Here is a tiny trained network, its code and every weight. The questions are about switching its units off for an input and a class, where a switched-off unit gives its printed mean instead of its output.

import numpy as np


def w(rows, s, z=0):
    codes = np.array(rows[::2]) - 128.0
    scale = np.full(codes.shape[1], s)
    scale[-1] = z or s
    return codes * scale


def f(y):
    return np.maximum(y, 0)


def log_softmax(a):
    a = a - a.max(-1, keepdims=True)
    return a - np.log(np.exp(a).sum(-1, keepdims=True))


def net(x, mask):
    res = np.array(x, float).reshape(1, 2) / 4 @ E
    y = f(res @ A[0][:, :-1].T + A[0][:, -1])
    res = res + np.where(mask, y, B[0][:, -1]) @ B[0][:, :-1]
    return log_softmax(res[-1] @ U[:, :-1].T + U[:, -1])


A, B = {}, {}
E = w([
[125,48,210,253,118],'x0',
[31,170,104,163,184],'x1',
],0.018)
A[0] = w([
[146,55,174,108,118,129],'neuron 0',
[161,119,153,118,140,72],'neuron 1',
[121,175,57,10,114,128],'neuron 2',
[50,128,130,143,159,151],'neuron 3',
[142,132,135,112,78,109],'neuron 4',
[118,186,7,70,114,144],'neuron 5',
[87,116,123,182,156,147],'neuron 6',
[28,91,169,121,173,179],'neuron 7',
[160,85,176,123,114,131],'neuron 8',
[171,57,198,115,118,128],'neuron 9',
[153,147,144,81,100,117],'neuron 10',
[160,65,184,173,77,137],'neuron 11',
[82,127,87,115,238,71],'neuron 12',
[54,211,84,81,197,254],'neuron 13',
[157,8,205,169,62,168],'neuron 14',
[96,184,158,156,155,110],'neuron 15',
],0.013,0.0093)
B[0] = w([
[126,106,126,156,54,169],'neuron 0',
[106,69,134,152,117,137],'neuron 1',
[50,190,101,49,9,236],'neuron 2',
[99,186,125,159,235,183],'neuron 3',
[86,140,140,148,95,145],'neuron 4',
[59,194,59,30,78,230],'neuron 5',
[109,161,156,179,193,179],'neuron 6',
[107,134,129,171,229,191],'neuron 7',
[159,80,130,126,51,168],'neuron 8',
[85,60,173,116,14,184],'neuron 9',
[78,133,123,157,89,158],'neuron 10',
[63,64,187,132,59,204],'neuron 11',
[219,189,90,109,119,180],'neuron 12',
[198,252,59,133,132,251],'neuron 13',
[97,49,254,154,49,239],'neuron 14',
[146,163,116,120,202,162],'neuron 15',
],0.0094,0.027)
U = w([
[137,176,66,158,207,251],'0',
[68,182,49,27,72,167],'1',
[26,17,173,200,136,14],'2',
[112,26,201,133,8,200],'3',
[149,99,116,106,119,3],'4',
[94,160,229,171,197,105],'5',
],0.011,0.0028)

Each question gives the input, the list of numbers given to net, and the class t.
The units are the neurons (one row each of A and B). Each row of codes is followed by its name. A weight is (code - 128) times the scale printed after its matrix; where a second scale follows, it is the last column's (A, B and U).
mask holds one flag per neuron, in row order. A switched-off neuron (its flag False) gives its mean, the last column of its row in B, instead of its output. The means were averaged over made-up inputs and are rounded, as every weight is.
A unit's drop is (log p(t) with every unit on - log p(t) with that unit switched off) / (log p(t) with every unit on - log p(t) with every unit switched off).
The circuit of an input: a set's keep is (log p(t) with only the set's units on - log p(t) with every unit switched off) / (log p(t) with every unit on - log p(t) with every unit switched off). Starting from the 12 units with the biggest drops (on a tie, the unit counted first), units are removed one at a time, each time the one whose removal leaves the highest keep (on an exact tie, the one counted first), for as long as the keep stays at least 0.8.
circuit, biggest first: the units of the circuit, biggest drop first
top k neurons: the k neurons with the biggest drops, biggest first
drop when u is switched off: that unit's drop, to one decimal
input [-3,-7], class 3: circuit, biggest first -> neuron 13
input [2,1], class 2: circuit, biggest first -> neuron 13; neuron 2
input [0,1], class 0: circuit, biggest first -> neuron 2; neuron 14; neuron 5
input [3,5], class 0: top 3 neurons -> neuron 14; neuron 11; neuron 9
input [7,2], class 2: top 2 neurons -> neuron 2; neuron 7
input [8,7], class 5: top 3 neurons -> neuron 3; neuron 6; neuron 15
input [0,2], class 0: top 2 neurons -> neuron 2; neuron 14
input [1,0], class 3: top 2 neurons -> neuron 3; neuron 7
input [0,0], class 0: drop when neuron 14 is switched off -> 0.5
input [-1,-5], class 3: drop when neuron 10 is switched off -> 0.0
input [2,3], class 5: drop when neuron 13 is switched off -> 0.2
input [3,2], class 2: drop when neuron 13 is switched off -> 0.4
